Here is a tiny trained network, its code and every weight. The questions are about switching its units off for an input and a class, where a switched-off unit gives its printed mean instead of its output.

import numpy as np


def w(rows, s, z=0):
    codes = np.array(rows[::2]) - 128.0
    scale = np.full(codes.shape[1], s)
    scale[-1] = z or s
    return codes * scale


def norm(h):
    return h / np.sqrt((h * h).mean(-1, keepdims=True) + 1e-5)


def f(y):
    return np.maximum(y, 0)


def log_softmax(a):
    a = a - a.max(-1, keepdims=True)
    return a - np.log(np.exp(a).sum(-1, keepdims=True))


def net(x, mask):
    res = np.array(x, float).reshape(1, 5) / 4 @ E
    u = 0
    for l in range(4):
        y = f(norm(res) @ A[l][:, :-1].T + A[l][:, -1])
        res = res + np.where(mask[u : u + 7], y, B[l][:, -1]) @ B[l][:, :-1]
        u += 7
    return log_softmax(norm(res)[-1] @ U[:, :-1].T + U[:, -1])


A, B = {}, {}
E = w([
[126,129,127,126,132,129,132,131,127,128,126,128],'x0',
[76,132,193,162,195,3,141,109,53,112,227,114],'x1',
[132,163,137,83,165,143,110,64,167,159,150,105],'x2',
[123,196,105,156,77,121,181,79,110,114,136,189],'x3',
[67,100,185,75,71,139,165,101,147,48,133,85],'x4',
],0.0055)
A[0] = w([
[146,159,140,95,156,147,100,33,183,169,141,126,27],'0.n0',
[122,188,153,36,181,175,123,35,157,184,131,105,2],'0.n1',
[143,161,114,84,188,148,112,2,186,155,138,122,19],'0.n2',
[110,95,118,147,68,120,98,141,105,145,135,91,75],'0.n3',
[88,100,110,155,133,113,113,109,158,110,123,119,43],'0.n4',
[125,127,127,123,123,119,91,125,125,113,139,134,68],'0.n5',
[119,201,58,150,97,144,178,29,141,92,124,190,3],'0.n6',
],0.0046,0.0049)
B[0] = w([
[158,145,70,100,158,148,110,56,179,158,176,60,196],'0.n0',
[141,116,84,109,167,99,77,2,247,157,194,26,216],'0.n1',
[138,133,55,121,155,123,105,38,197,147,178,41,218],'0.n2',
[105,168,133,152,137,102,114,102,147,92,129,189,141],'0.n3',
[95,69,61,156,150,72,157,81,195,60,116,153,128],'0.n4',
[113,87,113,154,138,138,117,117,166,123,114,134,128],'0.n5',
[143,225,179,142,28,130,142,102,80,179,113,179,254],'0.n6',
],0.0047,0.002)
A[1] = w([
[143,65,94,188,44,146,150,237,95,55,93,183,30],'1.n0',
[125,79,128,173,100,111,145,241,76,95,111,139,3],'1.n1',
[142,157,165,54,179,188,105,100,157,138,115,152,91],'1.n2',
[214,149,2,172,189,191,107,194,133,225,108,175,76],'1.n3',
[166,115,54,109,60,246,105,147,219,128,61,140,71],'1.n4',
[119,71,164,24,22,223,179,109,169,8,124,71,72],'1.n5',
[141,7,127,71,186,180,90,238,171,143,94,67,52],'1.n6',
],0.0084,0.0043)
B[1] = w([
[183,178,52,77,153,151,146,4,184,164,204,38,194],'1.n0',
[155,161,103,88,172,127,117,12,191,113,211,57,164],'1.n1',
[173,136,98,132,143,110,87,101,133,128,187,74,161],'1.n2',
[3,105,134,226,122,23,99,111,188,51,55,202,235],'1.n3',
[153,80,106,9,205,223,222,174,81,129,129,133,247],'1.n4',
[39,130,97,246,158,32,73,125,178,93,49,231,230],'1.n5',
[170,165,248,145,17,134,73,169,62,185,176,73,212],'1.n6',
],0.0073,0.011)
A[2] = w([
[131,99,163,63,248,140,176,171,40,98,168,175,80],'2.n0',
[153,222,76,147,23,183,202,90,105,87,111,218,101],'2.n1',
[124,143,152,165,160,56,139,114,98,79,187,118,147],'2.n2',
[175,123,71,118,119,178,166,184,112,112,92,146,3],'2.n3',
[142,130,145,121,111,202,65,131,169,77,113,169,97],'2.n4',
[194,156,152,154,141,170,116,150,125,61,151,142,73],'2.n5',
[147,99,132,96,137,179,159,168,121,77,127,162,48],'2.n6',
],0.011,0.0021)
B[2] = w([
[136,120,120,83,71,202,180,168,98,116,89,134,173],'2.n0',
[152,87,253,143,94,79,25,201,91,203,171,9,196],'2.n1',
[148,117,75,98,113,200,173,149,143,128,74,160,246],'2.n2',
[149,141,140,99,139,139,208,124,67,106,175,160,153],'2.n3',
[121,127,108,133,138,62,224,103,72,146,166,128,158],'2.n4',
[106,119,160,96,121,156,49,161,182,171,24,87,130],'2.n5',
[146,136,107,128,129,175,127,168,110,147,107,104,152],'2.n6',
],0.007,0.012)
A[3] = w([
[216,173,128,134,110,201,58,135,126,61,142,156,3],'3.n0',
[201,139,104,129,60,252,130,156,134,55,93,211,26],'3.n1',
[185,191,129,77,78,247,122,153,76,48,135,210,61],'3.n2',
[247,186,128,173,130,232,59,170,136,40,153,197,87],'3.n3',
[185,204,164,156,81,209,61,129,138,61,163,194,60],'3.n4',
[166,185,124,142,59,248,108,94,179,2,113,214,57],'3.n5',
[198,156,223,137,86,179,38,180,73,85,189,157,55],'3.n6',
],0.0097,0.0019)
B[3] = w([
[79,222,111,126,187,88,78,48,106,132,87,246,136],'3.n0',
[146,148,108,51,133,168,204,96,79,155,136,161,252],'3.n1',
[104,41,96,111,195,181,152,202,166,100,71,115,255],'3.n2',
[85,82,164,109,154,30,146,83,88,148,135,63,146],'3.n3',
[131,36,86,175,122,152,170,156,173,191,145,45,140],'3.n4',
[150,95,176,128,230,123,33,215,88,151,132,132,203],'3.n5',
[220,252,187,169,28,103,146,144,17,111,197,180,210],'3.n6',
],0.0045,0.0063)
U = w([
[134,74,95,47,172,220,220,199,78,126,79,164,223],'0',
[31,113,114,238,137,36,90,130,173,71,54,229,3],'1',
[193,167,72,85,163,150,93,2,208,142,228,31,151],'2',
[176,161,245,157,25,117,87,194,41,168,165,101,137],'3',
],0.0064,0.00052)

Each question gives the input, the list of numbers given to net, and the class t.
The units are the neurons (one row each of A and B). Each row of codes is followed by its name. A weight is (code - 128) times the scale printed after its matrix; where a second scale follows, it is the last column's (A, B and U).
mask holds one flag per neuron, layer by layer. A switched-off neuron (its flag False) gives its mean, the last column of its row in B, instead of its output. The means were averaged over made-up inputs and are rounded, as every weight is.
A unit's drop is (log p(t) with every unit on - log p(t) with that unit switched off) / (log p(t) with every unit on - log p(t) with every unit switched off).
The circuit of an input: a set's keep is (log p(t) with only the set's units on - log p(t) with every unit switched off) / (log p(t) with every unit on - log p(t) with every unit switched off). Starting from the 12 units with the biggest drops (on a tie, the unit counted first), units are removed one at a time, each time the one whose removal leaves the highest keep (on an exact tie, the one counted first), for as long as the keep stays at least 0.8.
circuit, biggest first: the units of the circuit, biggest drop first
k most important neurons: the k neurons with the biggest drops, biggest first
top k neurons in layer l: the k neurons of layer l with the biggest drops, biggest first
input [2,4,0,2,-7], class 1: circuit, biggest first : (1.n3)
input [3,1,7,8,-4], class 3: top 2 neurons in layer 1 : (1.n0; 1.n1)
input [-4,4,-1,-5,3], class 3: circuit, biggest first : (1.n4; 1.n3)
input [4,2,-8,-1,-6], class 2: 2 most important neurons : (1.n0; 1.n1)
input [8,5,-3,1,7], class 1: 2 most important neurons : (1.n4; 1.n5)
input [4,8,-3,8,-5], class 0: 2 most important neurons : (2.n2; 1.n3)
input [-8,8,4,-7,5], class 0: 4 most important neurons : (1.n3; 2.n1; 2.n2; 1.n6)
input [-7,8,7,7,-7], class 0: top 3 neurons in layer 1 : (1.n5; 1.n3; 1.n0)
input [-3,8,-8,-1,8], class 0: 4 most important neurons : (1.n3; 2.n2; 2.n1; 1.n5)
input [2,6,-7,-2,4], class 2: 3 most important neurons : (1.n1; 1.n4; 0.n1)
input [-2,7,1,-5,7], class 0: top 3 neurons in layer 2 : (2.n2; 2.n1; 2.n0)
input [-6,7,6,-5,1], class 0: 3 most important neurons : (1.n3; 1.n0; 1.n5)
input [2,6,-8,3,3], class 2: 2 most important neurons : (1.n1; 1.n4)
input [8,6,2,-6,8], class 1: top 2 neurons in layer 1 : (1.n4; 1.n5)
input [3,-4,-5,4,-4], class 2: circuit, biggest first : (1.n0)
input [-3,6,-5,-5,-5], class 0: 3 most important neurons : (1.n5; 1.n0; 2.n2)
input [7,7,4,-8,-4], class 3: 3 most important neurons : (1.n4; 3.n6; 0.n6)
input [-7,-6,2,7,-3], class 3: top 2 neurons in layer 2 : (2.n1; 2.n2)
input [-3,1,-8,-7,-5], class 2: 2 most important neurons : (1.n1; 1.n0)
input [0,8,7,-2,-7], class 0: 3 most important neurons : (1.n5; 1.n3; 1.n0)
input [0,1,-4,-7,3], class 3: circuit, biggest first : (1.n6)
input [-5,4,3,-7,8], class 1: 3 most important neurons : (1.n5; 2.n1; 1.n4)
input [-3,-6,8,-6,3], class 2: 3 most important neurons : (0.n1; 1.n2; 2.n2)
input [7,-5,-7,-7,-3], class 2: top 3 neurons in layer 1 : (1.n0; 1.n1; 1.n4)
input [-4,6,-4,-3,1], class 0: top 3 neurons in layer 1 : (1.n3; 1.n0; 1.n5)
input [6,-3,-6,3,6], class 1: top 2 neurons in layer 1 : (1.n5; 1.n6)
input [5,-4,-3,7,-2], class 3: circuit, biggest first : (2.n1)
